Each new row is followed by its nearest point in the flat space through zero of 3 dimensions that best fits Dabit, not centred:
In the rows, zero is written as 128.
Dabit (17 x 36):
[[102 121 142 118 115 112 110 107 117 108 133 113 147 129 154 129 100 131
  116 113  86 139 118 119 111 130 149  98 150 147 123 143 138 144 135 124]
 [147 110 108 144 132 155 136  98 133 140 104 127  97 102 140 146  97 115
  168 131 156 106 117 141 108 136 123 128 124 162 149 119 156 113 128 154]
 [153  98  89 123 117 164 125  60  95 127  97 137 112  83 161 128 114 101
  169 125 123  84 114 100  79 131 175 100 121 208 169  87 164 125 124 169]
 [157 116  88 123 125 162 137 103 107 139 112 150 114 103 131 113 162 111
  149 138 140  98 120 101 118 121 155 133  99 160 154  81 134 123 115 152]
 [123 120 108  92 105 129 111 110  74 117 130 147 161 123 144  88 172 109
  108 123  83 109 129  68 111 105 193 106 118 164 148  81 115 146 118 131]
 [124  98 115 121 115 147 113  76 104 117 110 122 126  95 163 136  90 117
  148 116 102 114 115 112  82 131 169  92 147 191 156 113 152 134 132 152]
 [ 78 113 156 110 104  97  92 101 103  97 137  96 165 130 172 137  77 129
   99 100  56 149 122 109  95 132 168  69 176 160 123 155 135 150 140 123]
 [128 129 121 122 125 130 130 132 121 131 126 139 127 134 121 113 150 127
  118 136 128 124 129 119 133 123 134 131 118 128 126 115 120 127 119 123]
 [155 134 124 154 147 142 151 140 164 149 116 136  94 125 107 148 122 134
  159 142 178 126 126 161 143 135  85 162 118 111 129 140 136 109 135 135]
 [136 142 127 128 137 121 134 157 136 137 134 138 127 139 113 119 149 133
  117 137 147 132 135 134 151 127 109 155 114  97 116 130 116 122 129 121]
 [ 95 118 162 131 129 103 110 115 144 112 133  87 136 129 151 161  60 137
  124 116  95 157 124 152 103 146 123  95 174 135 109 178 141 138 143 126]
 [141  96  92 113 107 162 113  61  81 119  98 135 130  86 164 117 127 100
  150 121 105  87 116  84  80 120 195  92 118 207 171  78 156 131 120 162]
 [ 90 120 138  95 106 109  99 113  86  99 136 118 169 132 152 103 134 119
   92 114  65 130 131  79 107 121 185  90 144 155 131 114 120 155 127 126]
 [110 109 125 103 106 130 100  87  90 109 125 118 147 109 158 118 117 113
  121 118  82 120 125  87  95 120 176  85 141 176 147 114 140 146 127 138]
 [115 144 153 135 138 103 131 163 152 131 144 120 130 151 110 137 125 144
  117 131 134 151 134 151 150 132  96 142 137  85 105 162 114 129 134 106]
 [135 126 138 144 141 132 134 128 152 136 122 112 110 120 129 157  96 138
  152 126 147 138 124 162 124 143 104 131 140 126 129 152 138 118 135 133]
 [178 129  94 147 144 166 161 127 145 155 107 148  91 116 108 130 148 118
  168 145 187 101 120 147 141 130 102 167  89 124 144 101 141 102 125 144]]
New rows:
[158 144  94 100 133 151 145 163 110 193 143 160 104 136 114 104 185 135
 111 175 130 105 163 142 149  97 107 172  94  95 125 103  92 123 127 103] => [153 146 109 126 135 138 147 161 127 144 133 159 124 141  95 100 193 126
 121 145 159 116 137 118 162 114 117 167  89  96 127  98 106 120 116 120]
[ 94 133 158  96  99 101 106 110  91 107 155 132 154 152  75  34 202 121
  98 157  80 160 163  96 111 130 125 175 101  98  94  99  92 122 118 109] => [111 146 131 100 116 107 119 161 101 119 151 146 165 156 113  84 192 128
  78 130  99 134 142  88 153 107 152 134 113 100 116 106  91 145 117 104]
[118 176  99 129 141 143 164 191  97 150 146 130 132 161  90  80 177 172
 139 179 137 150 149 132 138 113 115 158 108  66 113 147 121 148 102 124] => [136 151 128 126 136 120 141 172 136 138 143 147 133 153  96 107 180 135
 107 140 148 133 140 127 167 118 107 163 104  80 113 120 100 125 121 109]
[ 95 124  99  77  91 104  98 100 137  78 134 111 209 122 124 108 159 142
  87  90  63 149 108  86  95 118 152 106 107 110 124 129 137 188 152 116] => [ 93 127 141  98 107 103 101 125  93 104 144 123 170 140 145 104 141 126
  87 115  70 138 133  88 119 116 172  96 143 138 123 122 113 153 126 115]
[158 110  83 143 153 159 174 107 117 131 108 155  80  92 113 125 146 133
 177 133 176 106 127 160 132 135 136 177  61 126 177 115 103  99  76 156] => [177 125  89 144 140 169 155 119 135 154 105 154  91 107 112 127 153 116
 169 145 183  95 123 135 133 127 115 161  90 138 151  93 140 105 120 150]
[165 122 118 137 132 154 126  96 108 128 111 158 114 117 129 120 156 117
 134 121 122 106 139 101  98 126 188 113 108 166 145  63 144 147 127 124] => [145 116  98 117 118 152 127 100  99 129 114 145 127 108 138 110 152 110
 139 130 125  99 124  96 112 118 163 121 109 165 153  86 135 128 119 146]
[161  76 107 111 137 176 111  65 136 101 132 136 101  93 153 134  99  90
 176 158 125 107 143 139  86 131 142 143 141 209 150 123 161 128 146 144] => [147 102 105 136 125 159 128  76 119 131 101 125 106  91 153 145  95 113
 169 125 135 102 114 127  91 136 148 109 130 185 158 111 162 120 129 160]
[189 109  85 126 124 177 145  61 111 121 113 137 120 113 131 117  95  88
 169 108 139  97 121 126 102 118 166 128  97 199 148  71 125 159 112 146] => [157 105  90 127 122 167 132  81 105 134 100 142 109  92 145 125 130 106
 164 131 138  90 117 108  98 126 160 119 110 184 164  86 153 120 121 161]
[164 156 104 136 144 149 119 154 148 157 128 154 123 122 110 129 165 120
 130 157 167 116 129 132 167 120 106 150 105  99 107  84 137 123 121 132] => [156 140 110 135 139 143 149 149 137 146 126 151 113 132 102 116 168 127
 136 143 166 116 132 132 153 122 108 163  97 105 130 108 118 115 120 127]
[122 131 167 155 132 114 117 147 144 110 144 116 114 133 112 152 115 133
 127 121 125 148 123 158 168 125  71 158 137  54 121 171 129 111 127 116] => [120 143 153 143 141 110 135 160 161 132 140 116 123 148 112 146 112 146
 122 130 144 153 133 163 150 137  86 144 139  86 104 166 120 123 136 111]
[164 117 161 179 147 102 101 156 166 131 125 100  73 125  69 189  79 107
 144 128 212 131 142 203 113 136  87 145 158 145 133 188 158  76  98 124] => [143 128 141 166 152 135 147 133 181 144 118 109  88 122 120 176  72 142
 167 132 175 140 121 192 131 151  68 147 142 111 119 172 149 107 141 134]
[141 122  79 130  84 120 158 119  69 134 132 149 141 151 100 102 200 134
 103 125 106  88 151  52 143  98 151 162 106 101 135  84 150 156 138 116] => [138 135 104 104 117 135 129 138  93 129 133 159 146 134 116  83 199 116
 106 136 120 108 135  82 142 106 161 139  95 127 138  79 106 135 112 124]
[ 96 130 121 129 151 125 126 108  54 125  68  99 121 104 127 155  35 172
 184 121 105 109 140 162  44 207 144 118 149 167 170 165 189 130 135 191] => [124 100 131 141 126 141 118  75 133 121 107 100 110  96 165 167  51 123
 165 115 119 124 112 147  82 147 136  92 160 181 145 148 168 125 140 154]
[ 80 151 142  82 154 102  90 190 116 127 143 134 153 168  87  70 173 185
  56 141 141 123 155 100 157 144 156 137  86  70 119  85  93 136 143  96] => [112 155 138 105 122 101 125 178 113 123 157 146 163 165 102  87 196 135
  75 133 110 141 145  99 167 108 134 146 111  79 106 116  85 142 118  96]
[127  84 123 130 115 134  83  85  84 135 106 110 115  66 187 157 100 123
 149 133 108  97 113 104  78 117 163  82 137 189 178 132 132 125 123 148] => [126  98 114 122 114 146 112  69 103 117 107 117 126  94 167 138  90 112
 151 116 102 109 114 110  80 133 170  88 143 195 156 114 158 133 130 156]
[ 92 139 136  80 129  49  90 148  89 100 142 140 162 175 136 108 152 127
  32 119  90 184  99  77 137 109 185  91 110 127 120  93 120 166  99  84] => [ 86 138 146  90 105  91 100 146  89 102 156 129 184 155 134  88 167 129
  65 117  63 144 140  78 135 109 172 104 137 117 113 120  95 158 122 101]
[194 125 106 134 106 141 108 103 156 175 127 156 103 105  88 167  73 158
 205 141 176 143  93 183 113 152  53 147 135 119 153 148 172  82 125 112] => [160 122 120 164 150 153 152 119 170 150 107 122  80 109 121 168  87 132
 180 136 185 122 118 180 125 147  81 150 126 129 135 147 155 102 136 147]
[126 100 124 138 118  98 117  70 109 128  98 142 111 108 165 135 136 127
 128 149 112 100 120  98  93 127 153 143 111 167 129  97 186 129  96 151] => [136 111 109 122 119 147 123  93 107 125 113 131 125 105 147 125 123 114
 144 125 119 108 121 109 103 126 158 111 125 170 150 104 144 129 125 147]
[145 119 109  82  91 161 122  47  68 156 112 115 149 124 142 128 149 110
 121 104  83  89  75  83  76 104 210 114 131 173 197  72 141 139 132 145] => [132 103  96 103 104 151 111  75  75 116 111 140 141  98 159 104 142 102
 133 121  93  94 120  73  89 116 197  93 120 196 163  77 142 139 119 153]
[124 136  97  99 113 165 136  98  90 139 136 137 184 108 130  84 208 155
 128  95  84 112 141  45 137 113 166 111 130 175 140  48 128 144 119 129] => [130 122 100  96 107 138 116 112  75 119 127 153 154 122 136  83 185 108
 107 128  97 102 131  66 119 105 188 115 104 158 149  71 116 142 113 133]
[148 135 110  77 120 108 135 179  82 116 157 148 157 155  98  55 200 137
  77 119 116 125 149  85 178 121 112 158  78  83 115 124  75 127 143  67] => [123 156 126 103 123 109 130 179 108 128 154 157 160 163  96  77 215 130
  77 138 119 132 146  92 171 104 137 155  97  80 112 101  82 139 114  99]
[139 108 109 110  91 183 121  77  79 116 119 155 142 131 153  69 134  95
 129  66  77 117 119  78  87 125 204  94  94 184 179  65 101 136 123 120] => [129 108  97  98 103 146 111  84  71 115 117 144 148 105 155  95 156 103
 123 122  89  96 123  67  96 112 199  97 116 188 160  73 134 142 116 147]
[193 129 106 157 171 158 167 140 154 171  74 104  75  67  97 155 116 122
 144 127 198  96 137 196 159 164  77 139  83 151 176 154 154 121  93 144] => [176 124 104 164 152 166 161 121 166 158 102 137  74 106 112 157 112 126
 186 144 201 109 119 173 132 142  82 164 107 128 142 126 152  97 130 151]
[ 99 141 181 100 113  93 124 184 149 142 169  92 137 185 113 130 124 154
  81 129 119 199 107 158 170 151 116 161 142  60 105 198 108 137 126 119] => [ 94 153 173 130 135  83 123 181 155 120 159 110 149 169 110 134 122 153
  88 124 116 172 140 153 160 132  91 137 150  65  86 178 101 137 136  91]
